Below are the code and all the weights of a small trained network. Each question names an input and a class and asks about switching units off, where a switched-off unit gives its printed mean instead of its output.

import numpy as np


def w(rows, s, z=0):
    codes = np.array(rows[::2]) - 128.0
    scale = np.full(codes.shape[1], s)
    scale[-1] = z or s
    return codes * scale


def norm(h):
    return h / np.sqrt((h * h).mean(-1, keepdims=True) + 1e-5)


def f(y):
    return y / 2 * (1 + np.tanh(0.7978845608 * (y + 0.044715 * y**3)))


def log_softmax(a):
    a = a - a.max(-1, keepdims=True)
    return a - np.log(np.exp(a).sum(-1, keepdims=True))


def net(x, mask):
    res = np.array(x, float).reshape(1, 6) / 4 @ E
    u = 0
    for l in range(2):
        y = f(norm(res) @ A[l][:, :-1].T + A[l][:, -1])
        res = res + np.where(mask[u : u + 7], y, B[l][:, -1]) @ B[l][:, :-1]
        u += 7
    return log_softmax(norm(res)[-1] @ U[:, :-1].T + U[:, -1])


A, B = {}, {}
E = w([
[127,148,162,60,181,135,101,254],'x0',
[131,130,127,127,127,127,130,128],'x1',
[115,172,161,166,85,232,62,150],'x2',
[127,126,128,128,129,129,127,128],'x3',
[125,125,128,128,128,127,126,128],'x4',
[49,209,134,120,177,121,90,79],'x5',
],0.0059)
A[0] = w([
[161,90,125,253,77,138,121,70,111],'L0N0',
[106,62,181,138,138,72,189,192,135],'L0N1',
[129,129,79,156,102,79,148,33,28],'L0N2',
[110,164,132,162,126,175,92,203,77],'L0N3',
[81,151,127,163,29,208,71,179,237],'L0N4',
[214,129,169,138,144,98,82,154,84],'L0N5',
[9,129,74,186,112,107,170,81,1],'L0N6',
],0.0054,0.0025)
B[0] = w([
[223,111,76,193,126,99,155,119,228],'L0N0',
[181,182,58,70,100,157,181,152,188],'L0N1',
[16,77,254,30,111,225,170,101,189],'L0N2',
[46,64,172,109,105,102,205,150,165],'L0N3',
[190,188,128,142,95,138,123,103,253],'L0N4',
[107,62,160,105,104,153,110,137,133],'L0N5',
[75,148,163,117,105,174,176,90,166],'L0N6',
],0.0064,0.0042)
A[1] = w([
[79,175,80,154,151,110,108,24,169],'L1N0',
[147,10,75,108,168,126,217,159,77],'L1N1',
[122,143,62,113,211,18,138,176,4],'L1N2',
[42,144,151,116,254,120,121,106,226],'L1N3',
[50,205,106,123,169,95,76,165,88],'L1N4',
[145,97,133,145,59,174,121,183,47],'L1N5',
[153,101,71,95,127,26,155,77,35],'L1N6',
],0.0085,0.0029)
B[1] = w([
[151,160,110,70,200,80,46,255,234],'L1N0',
[41,220,145,169,108,112,108,138,253],'L1N1',
[138,22,69,183,175,69,84,148,212],'L1N2',
[187,83,109,113,134,138,169,52,248],'L1N3',
[61,129,165,217,56,164,187,96,205],'L1N4',
[118,32,132,74,175,116,106,91,175],'L1N5',
[135,144,189,85,90,217,155,121,190],'L1N6',
],0.0099,0.0054)
U = w([
[62,189,194,182,46,194,199,86,254],'0',
[129,153,146,32,210,100,168,49,59],'1',
[65,147,65,127,117,30,134,234,110],'2',
[111,27,84,216,198,80,172,79,80],'3',
[244,109,94,212,71,141,107,76,141],'4',
[161,248,130,161,182,131,21,147,128],'5',
[142,40,186,61,107,176,78,175,82],'6',
],0.017,0.0024)

Each question gives the input, the list of numbers given to net, and the class t.
The units are the neurons (one row each of A and B). Each row of codes is followed by its name. A weight is (code - 128) times the scale printed after its matrix; where a second scale follows, it is the last column's (A, B and U).
mask holds one flag per neuron, layer by layer. A switched-off neuron (its flag False) gives its mean, the last column of its row in B, instead of its output. The means were averaged over made-up inputs and are rounded, as every weight is.
A unit's drop is (log p(t) with every unit on - log p(t) with that unit switched off) / (log p(t) with every unit on - log p(t) with every unit switched off).
most important unit: the unit with the biggest drop
k most important neurons: the k neurons with the biggest drops, biggest first
top k neurons in layer l: the k neurons of layer l with the biggest drops, biggest first
drop of u: that unit's drop, to one decimal
input [2,-8,-6,-6,7,-7], class 2: 3 most important neurons -> L1N1, L1N2, L1N4
input [0,8,-7,1,6,0], class 0: most important unit -> L1N6
input [1,-1,3,-2,-2,4], class 0: 2 most important neurons -> L1N4, L0N0
input [-2,1,-4,-4,4,1], class 1: 2 most important neurons -> L1N4, L0N2
input [-7,-7,1,0,-6,7], class 5: top 2 neurons in layer 1 -> L1N0, L1N5
input [5,-8,0,-7,4,5], class 3: 2 most important neurons -> L0N2, L1N2
input [4,8,-6,-5,-6,2], class 3: 2 most important neurons -> L1N2, L1N0
input [3,8,8,-1,3,0], class 6: 3 most important neurons -> L1N5, L1N1, L0N3
input [-1,3,7,8,3,5], class 5: 2 most important neurons -> L1N0, L0N4
input [2,-6,-8,7,3,-7], class 2: 2 most important neurons -> L1N1, L1N2
input [1,-7,-5,-4,0,-6], class 2: 3 most important neurons -> L1N1, L1N4, L1N2
input [4,0,0,7,-4,7], class 3: 3 most important neurons -> L0N2, L1N3, L1N2
input [5,-1,-3,7,8,1], class 3: 2 most important neurons -> L1N2, L1N0
input [-2,4,4,-2,0,1], class 5: most important unit -> L1N3
input [2,6,-7,3,5,8], class 3: 2 most important neurons -> L1N2, L1N3
input [-5,-1,-7,-6,8,1], class 1: 2 most important neurons -> L1N4, L1N0
input [1,-2,0,0,-6,-8], class 2: top 4 neurons in layer 1 -> L1N1, L1N4, L1N3, L1N5
input [2,5,-7,-4,2,-4], class 2: top 3 neurons in layer 1 -> L1N2, L1N1, L1N4
input [-7,3,1,-3,0,6], class 5: top 2 neurons in layer 0 -> L0N3, L0N0
input [-3,4,-1,-7,-1,-7], class 0: most important unit -> L1N1
input [-2,1,-2,3,6,-8], class 0: top 2 neurons in layer 1 -> L1N1, L1N0
input [-8,2,-1,3,4,5], class 1: top 2 neurons in layer 0 -> L0N2, L0N6
input [4,-6,-2,6,1,-8], class 2: drop of L1N1 -> 0.8
input [3,-6,-1,0,2,1], class 3: drop of L0N0 -> 0.1
input [2,-3,-1,-5,-5,1], class 3: drop of L1N2 -> 0.9
